Below are the code and all the weights of a small trained network. Each question names an input and a class and asks about switching units off, where a switched-off unit gives its printed mean instead of its output.

import numpy as np


def w(rows, s, z=0):
    codes = np.array(rows[::2]) - 128.0
    scale = np.full(codes.shape[1], s)
    scale[-1] = z or s
    return codes * scale


def norm(h):
    return h / np.sqrt((h * h).mean(-1, keepdims=True) + 1e-5)


def f(y):
    return y / 2 * (1 + np.tanh(0.7978845608 * (y + 0.044715 * y**3)))


def log_softmax(a):
    a = a - a.max(-1, keepdims=True)
    return a - np.log(np.exp(a).sum(-1, keepdims=True))


def net(x, mask):
    res = np.array(x, float).reshape(1, 8) / 4 @ E
    u = 0
    for l in range(4):
        y = f(norm(res) @ A[l][:, :-1].T + A[l][:, -1])
        res = res + np.where(mask[u : u + 10], y, B[l][:, -1]) @ B[l][:, :-1]
        u += 10
    return log_softmax(norm(res)[-1] @ U[:, :-1].T + U[:, -1])


A, B = {}, {}
E = w([
[115,170,138,84,127,218,53,156],'x0',
[123,254,139,155,126,40,76,121],'x1',
[80,68,117,213,187,126,143,227],'x2',
[52,48,133,156,132,94,157,60],'x3',
[223,94,97,187,61,121,77,75],'x4',
[189,135,121,103,244,93,198,160],'x5',
[45,35,159,135,139,146,139,93],'x6',
[171,41,73,192,73,111,100,178],'x7',
],0.0064)
A[0] = w([
[100,162,135,122,160,126,114,122,131],'0.n0',
[200,201,134,32,192,114,142,161,10],'0.n1',
[189,93,137,132,129,124,141,100,120],'0.n2',
[237,164,142,127,51,149,66,85,35],'0.n3',
[89,110,132,73,101,178,127,73,100],'0.n4',
[98,195,151,134,153,125,120,159,100],'0.n5',
[161,150,151,44,172,144,131,2,1],'0.n6',
[62,162,148,98,134,101,81,139,89],'0.n7',
[195,40,133,209,202,169,129,181,85],'0.n8',
[153,76,138,179,114,19,134,77,15],'0.n9',
],0.013,0.0028)
B[0] = w([
[145,151,200,170,103,112,117,146,162],'0.n0',
[234,144,125,135,219,188,197,153,240],'0.n1',
[62,200,151,160,144,119,85,140,160],'0.n2',
[174,159,50,124,53,107,29,112,254],'0.n3',
[114,90,146,46,180,178,102,88,200],'0.n4',
[106,177,149,134,180,81,101,168,189],'0.n5',
[151,80,224,58,105,24,125,60,216],'0.n6',
[74,170,193,155,111,145,78,175,186],'0.n7',
[148,21,187,168,52,69,152,202,239],'0.n8',
[104,168,108,251,173,133,174,38,203],'0.n9',
],0.015,0.0079)
A[1] = w([
[150,171,125,51,138,160,74,128,99],'1.n0',
[156,101,122,81,86,159,159,76,100],'1.n1',
[51,81,87,94,155,205,134,139,53],'1.n2',
[66,59,107,106,144,222,123,146,30],'1.n3',
[98,89,157,17,115,152,121,75,66],'1.n4',
[177,140,86,80,179,157,173,167,67],'1.n5',
[143,131,90,118,171,154,116,55,54],'1.n6',
[61,122,131,109,148,183,93,165,72],'1.n7',
[166,164,4,97,36,110,44,118,4],'1.n8',
[119,152,112,104,119,154,160,150,88],'1.n9',
],0.013,0.0024)
B[1] = w([
[91,93,94,164,121,90,175,98,198],'1.n0',
[119,167,153,146,122,108,98,131,155],'1.n1',
[130,134,108,125,96,196,142,127,148],'1.n2',
[127,121,113,146,103,193,139,135,160],'1.n3',
[127,96,171,109,130,179,130,103,201],'1.n4',
[189,139,132,125,120,118,149,123,168],'1.n5',
[132,98,167,152,115,106,124,151,151],'1.n6',
[104,153,143,135,111,185,126,146,151],'1.n7',
[156,140,57,144,121,158,3,124,255],'1.n8',
[129,151,114,116,109,104,155,131,117],'1.n9',
],0.024,0.0085)
A[2] = w([
[94,60,94,141,90,118,178,146,16],'2.n0',
[125,159,93,87,91,191,190,111,50],'2.n1',
[13,193,112,92,149,99,128,178,41],'2.n2',
[74,214,129,102,74,117,119,118,73],'2.n3',
[100,163,167,86,167,139,158,122,67],'2.n4',
[89,76,109,113,96,115,151,158,62],'2.n5',
[106,175,113,102,99,124,131,95,48],'2.n6',
[28,170,31,164,119,96,204,40,19],'2.n7',
[95,172,125,109,140,136,109,102,83],'2.n8',
[79,127,125,5,109,101,153,37,5],'2.n9',
],0.014,0.0019)
B[2] = w([
[82,117,111,119,94,84,102,149,251],'2.n0',
[61,145,136,62,113,159,149,113,150],'2.n1',
[84,207,193,182,107,116,141,204,193],'2.n2',
[141,128,142,111,157,141,96,201,185],'2.n3',
[158,112,97,139,108,121,44,140,224],'2.n4',
[132,135,112,126,38,83,167,116,189],'2.n5',
[154,94,129,128,146,138,115,155,130],'2.n6',
[79,147,106,153,251,187,121,61,205],'2.n7',
[151,125,147,138,116,115,123,172,167],'2.n8',
[150,32,196,61,183,51,96,114,235],'2.n9',
],0.018,0.0034)
A[3] = w([
[88,88,130,187,140,206,97,64,183],'3.n0',
[88,140,78,207,214,135,197,68,9],'3.n1',
[146,60,92,114,113,151,140,23,153],'3.n2',
[128,167,63,175,125,143,203,39,50],'3.n3',
[72,130,141,4,79,56,147,54,30],'3.n4',
[133,128,134,79,233,176,195,158,56],'3.n5',
[251,208,68,87,193,123,228,174,82],'3.n6',
[220,228,149,127,139,165,209,143,59],'3.n7',
[53,10,32,75,87,58,181,235,28],'3.n8',
[48,189,127,82,100,80,69,141,79],'3.n9',
],0.011,0.0016)
B[3] = w([
[119,180,84,65,99,103,185,69,241],'3.n0',
[66,173,103,127,161,98,152,90,184],'3.n1',
[99,206,160,163,179,129,88,193,211],'3.n2',
[87,117,132,117,207,134,134,137,159],'3.n3',
[190,124,184,128,171,173,141,100,172],'3.n4',
[154,180,94,70,41,48,119,111,180],'3.n5',
[88,114,27,14,125,137,203,167,255],'3.n6',
[142,92,99,113,168,157,179,192,222],'3.n7',
[114,61,107,190,76,86,153,110,226],'3.n8',
[255,149,132,213,132,202,183,108,168],'3.n9',
],0.018,0.0061)
U = w([
[182,139,37,141,96,136,8,104,175],'0',
[181,110,64,57,169,113,208,186,217],'1',
[60,99,148,86,70,244,145,110,4],'2',
[101,23,127,193,49,78,159,149,200],'3',
[46,150,101,180,203,94,160,57,125],'4',
[116,187,193,176,140,159,117,219,59],'5',
[168,66,231,57,171,116,88,70,83],'6',
],0.014,0.0023)

Each question gives the input, the list of numbers given to net, and the class t.
The units are the neurons (one row each of A and B). Each row of codes is followed by its name. A weight is (code - 128) times the scale printed after its matrix; where a second scale follows, it is the last column's (A, B and U).
mask holds one flag per neuron, layer by layer. A switched-off neuron (its flag False) gives its mean, the last column of its row in B, instead of its output. The means were averaged over made-up inputs and are rounded, as every weight is.
A unit's drop is (log p(t) with every unit on - log p(t) with that unit switched off) / (log p(t) with every unit on - log p(t) with every unit switched off).
The circuit of an input: a set's keep is (log p(t) with only the set's units on - log p(t) with every unit switched off) / (log p(t) with every unit on - log p(t) with every unit switched off). Starting from the 12 units with the biggest drops (on a tie, the unit counted first), units are removed one at a time, each time the one whose removal leaves the highest keep (on an exact tie, the one counted first), for as long as the keep stays at least 0.8.
circuit, biggest first: the units of the circuit, biggest drop first
unit that matters most: the unit with the biggest drop
k most important neurons: the k neurons with the biggest drops, biggest first
k most important neurons of layer l: the k neurons of layer l with the biggest drops, biggest first
drop when u is switched off: that unit's drop, to one decimal
input [-6,-2,-6,5,1,2,-8,8], class 4: unit that matters most => 0.n9
input [5,-1,-2,-5,-6,-8,-3,-6], class 5: circuit, biggest first => [0.n7; 0.n5]
input [-4,-3,-7,-7,7,8,-5,-7], class 1: 2 most important neurons => [0.n1; 3.n6]
input [-8,-6,-7,8,2,-3,-2,-1], class 4: 2 most important neurons of layer 0 => [0.n9; 0.n2]
input [4,1,8,0,4,-4,6,-4], class 3: 2 most important neurons => [0.n8; 1.n8]
input [4,7,2,6,5,-7,4,-8], class 6: circuit, biggest first => [0.n4; 1.n8]
input [-7,0,5,6,-5,-4,6,8], class 4: circuit, biggest first => [0.n9; 2.n7]
input [7,-5,4,6,-2,6,4,-2], class 3: 2 most important neurons => [0.n8; 3.n8]
input [0,3,7,-7,-3,3,2,1], class 1: 2 most important neurons => [0.n1; 1.n0]
input [-8,1,6,5,0,8,-5,5], class 4: 3 most important neurons => [0.n9; 2.n7; 3.n1]
input [0,7,-3,8,-2,-8,0,0], class 5: 2 most important neurons => [0.n7; 0.n6]
input [-6,-4,-7,1,-8,-6,6,1], class 6: 2 most important neurons => [2.n9; 0.n6]
input [-6,-4,3,-5,-7,-5,4,-8], class 2: 2 most important neurons => [0.n4; 0.n6]
input [8,-8,2,8,-5,8,3,-3], class 2: unit that matters most => 1.n3
input [-7,-2,2,1,6,5,5,6], class 4: 4 most important neurons => [0.n9; 2.n7; 0.n2; 3.n1]
input [-2,4,-4,-6,-5,-3,-7,2], class 1: 3 most important neurons => [0.n1; 3.n6; 1.n5]
input [-7,-6,-1,2,1,4,-7,4], class 3: 2 most important neurons of layer 3 => [3.n8; 3.n2]
input [-2,2,3,1,5,-4,7,8], class 4: 2 most important neurons => [0.n9; 2.n7]
input [-1,-8,6,8,-2,-7,4,1], class 2: 2 most important neurons of layer 0 => [0.n4; 0.n6]
input [1,-2,-2,-6,5,7,7,6], class 3: unit that matters most => 0.n8
input [-8,2,3,-1,5,-8,3,8], class 4: drop when 0.n9 is switched off => 0.9
input [-5,6,-6,-1,-6,7,8,-4], class 6: drop when 0.n6 is switched off => 4.1
